Here is a tiny trained network, its code and every weight. The questions are about switching its units off for an input and a class, where a switched-off unit gives its printed mean instead of its output.

import numpy as np


def w(rows, s, z=0):
    codes = np.array(rows[::2]) - 128.0
    scale = np.full(codes.shape[1], s)
    scale[-1] = z or s
    return codes * scale


def norm(h):
    return h / np.sqrt((h * h).mean(-1, keepdims=True) + 1e-5)


def f(y):
    return y / 2 * (1 + np.tanh(0.7978845608 * (y + 0.044715 * y**3)))


def log_softmax(a):
    a = a - a.max(-1, keepdims=True)
    return a - np.log(np.exp(a).sum(-1, keepdims=True))


def net(x, mask):
    res = np.array(x, float).reshape(1, 5) / 4 @ E
    u = 0
    for l in range(3):
        y = f(norm(res) @ A[l][:, :-1].T + A[l][:, -1])
        res = res + np.where(mask[u : u + 3], y, B[l][:, -1]) @ B[l][:, :-1]
        u += 3
    return log_softmax(norm(res)[-1] @ U[:, :-1].T + U[:, -1])


A, B = {}, {}
E = w([
[205,140,241,119,26,98,150,193,85,182,126],'x0',
[192,190,167,182,99,183,45,138,110,173,91],'x1',
[92,116,68,74,110,72,120,179,145,167,196],'x2',
[36,78,46,36,95,132,143,181,95,155,2],'x3',
[96,130,156,138,147,106,131,23,176,70,149],'x4',
],0.0028)
A[0] = w([
[117,125,177,123,100,61,172,45,147,98,216,35],'0.n0',
[111,140,98,141,202,162,85,4,151,98,137,2],'0.n1',
[110,125,99,132,196,115,180,55,158,81,232,43],'0.n2',
],0.012,0.0026)
B[0] = w([
[119,114,233,35,137,40,161,145,215,140,138,226],'0.n0',
[80,176,93,180,51,145,64,111,214,93,75,244],'0.n1',
[209,58,85,215,254,112,112,124,17,76,104,253],'0.n2',
],0.0055,0.011)
A[1] = w([
[128,159,73,115,100,128,83,202,142,202,245,64],'1.n0',
[187,172,206,151,115,148,110,94,121,144,249,2],'1.n1',
[122,133,126,139,156,132,136,37,131,84,217,25],'1.n2',
],0.013,0.00095)
B[1] = w([
[166,150,111,98,81,68,39,173,66,131,173,213],'1.n0',
[102,156,120,172,164,204,255,92,184,162,185,255],'1.n1',
[211,93,233,160,81,98,60,164,62,130,70,168],'1.n2',
],0.0063,0.0064)
A[2] = w([
[135,140,171,98,79,185,153,162,90,179,10,2],'2.n0',
[110,198,114,161,54,197,60,46,183,85,131,6],'2.n1',
[113,196,112,183,92,244,162,76,135,164,196,50],'2.n2',
],0.013,0.00083)
B[2] = w([
[110,66,186,132,124,197,121,56,90,141,157,219],'2.n0',
[19,181,144,130,22,144,109,160,215,144,61,252],'2.n1',
[253,198,66,204,158,173,167,148,108,164,155,254],'2.n2',
],0.0067,0.0085)
U = w([
[139,114,247,40,148,67,209,135,215,141,184,123],'0',
[44,188,109,196,42,171,72,132,227,93,31,176],'1',
[196,62,136,216,232,71,83,108,119,28,97,152],'2',
[78,33,208,93,83,254,133,50,62,162,139,148],'3',
[106,167,126,76,113,146,141,111,133,98,127,3],'4',
[230,214,125,198,117,210,202,144,141,186,191,171],'5',
[149,136,103,46,33,98,42,204,33,163,165,162],'6',
[48,92,21,53,159,130,160,145,105,106,108,92],'7',
],0.0075,0.0042)

Each question gives the input, the list of numbers given to net, and the class t.
The units are the neurons (one row each of A and B). Each row of codes is followed by its name. A weight is (code - 128) times the scale printed after its matrix; where a second scale follows, it is the last column's (A, B and U).
mask holds one flag per neuron, layer by layer. A switched-off neuron (its flag False) gives its mean, the last column of its row in B, instead of its output. The means were averaged over made-up inputs and are rounded, as every weight is.
A unit's drop is (log p(t) with every unit on - log p(t) with that unit switched off) / (log p(t) with every unit on - log p(t) with every unit switched off).
The circuit of an input: a set's keep is (log p(t) with only the set's units on - log p(t) with every unit switched off) / (log p(t) with every unit on - log p(t) with every unit switched off). Starting from all 9 units, units are removed one at a time, each time the one whose removal leaves the highest keep (on an exact tie, the one counted first), for as long as the keep stays at least 0.8.
circuit, biggest first: the units of the circuit, biggest drop first
unit that matters most: the unit with the biggest drop
top k neurons: the k neurons with the biggest drops, biggest first
top k neurons in layer l: the k neurons of layer l with the biggest drops, biggest first
input [-3,2,-1,7,-2], class 3: circuit, biggest first	(0.n1; 0.n2; 2.n0)
input [2,-7,8,-4,-5], class 0: top 3 neurons	(0.n0; 2.n2; 0.n1)
input [8,1,4,3,3], class 6: top 4 neurons	(1.n0; 0.n1; 0.n0; 0.n2)
input [1,-1,8,2,-3], class 6: top neuron	(0.n2)
input [1,-4,7,5,3], class 7: circuit, biggest first	(0.n1; 0.n0; 2.n2)
input [6,6,6,8,1], class 6: top 2 neurons	(0.n2; 1.n0)
input [3,4,2,1,-3], class 6: circuit, biggest first	(1.n0; 0.n2; 0.n1; 0.n0)
input [6,7,3,5,-3], class 6: circuit, biggest first	(0.n2; 1.n0; 0.n1; 0.n0)
input [4,2,4,1,2], class 6: top 2 neurons	(1.n0; 0.n2)
input [5,-1,3,6,8], class 0: circuit, biggest first	(0.n1; 0.n2)
input [2,-3,7,2,7], class 0: top 2 neurons	(0.n0; 2.n2)
input [5,-1,0,6,4], class 3: top 2 neurons	(0.n1; 0.n2)
input [-2,2,-2,6,-1], class 3: top 2 neurons	(0.n1; 0.n2)
input [-7,-1,5,-1,5], class 2: unit that matters most	0.n2
input [1,-3,2,0,-2], class 6: top 3 neurons	(0.n2; 0.n1; 0.n0)
input [7,0,2,4,-7], class 6: top 2 neurons	(1.n0; 0.n2)
input [0,-6,-6,1,3], class 2: top 2 neurons	(0.n2; 2.n1)
input [-3,-4,-1,5,-6], class 3: top 3 neurons	(0.n2; 0.n1; 1.n1)
input [-8,-2,-6,-5,-2], class 1: top 2 neurons in layer 2	(2.n1; 2.n2)
input [2,-8,0,6,7], class 2: circuit, biggest first	(2.n1)
input [-3,-8,-8,3,-8], class 3: circuit, biggest first	(0.n2; 1.n1; 0.n1; 2.n0)
input [2,2,0,8,6], class 3: top 2 neurons in layer 0	(0.n1; 0.n2)
input [6,4,7,6,1], class 6: top 2 neurons in layer 0	(0.n2; 0.n1)
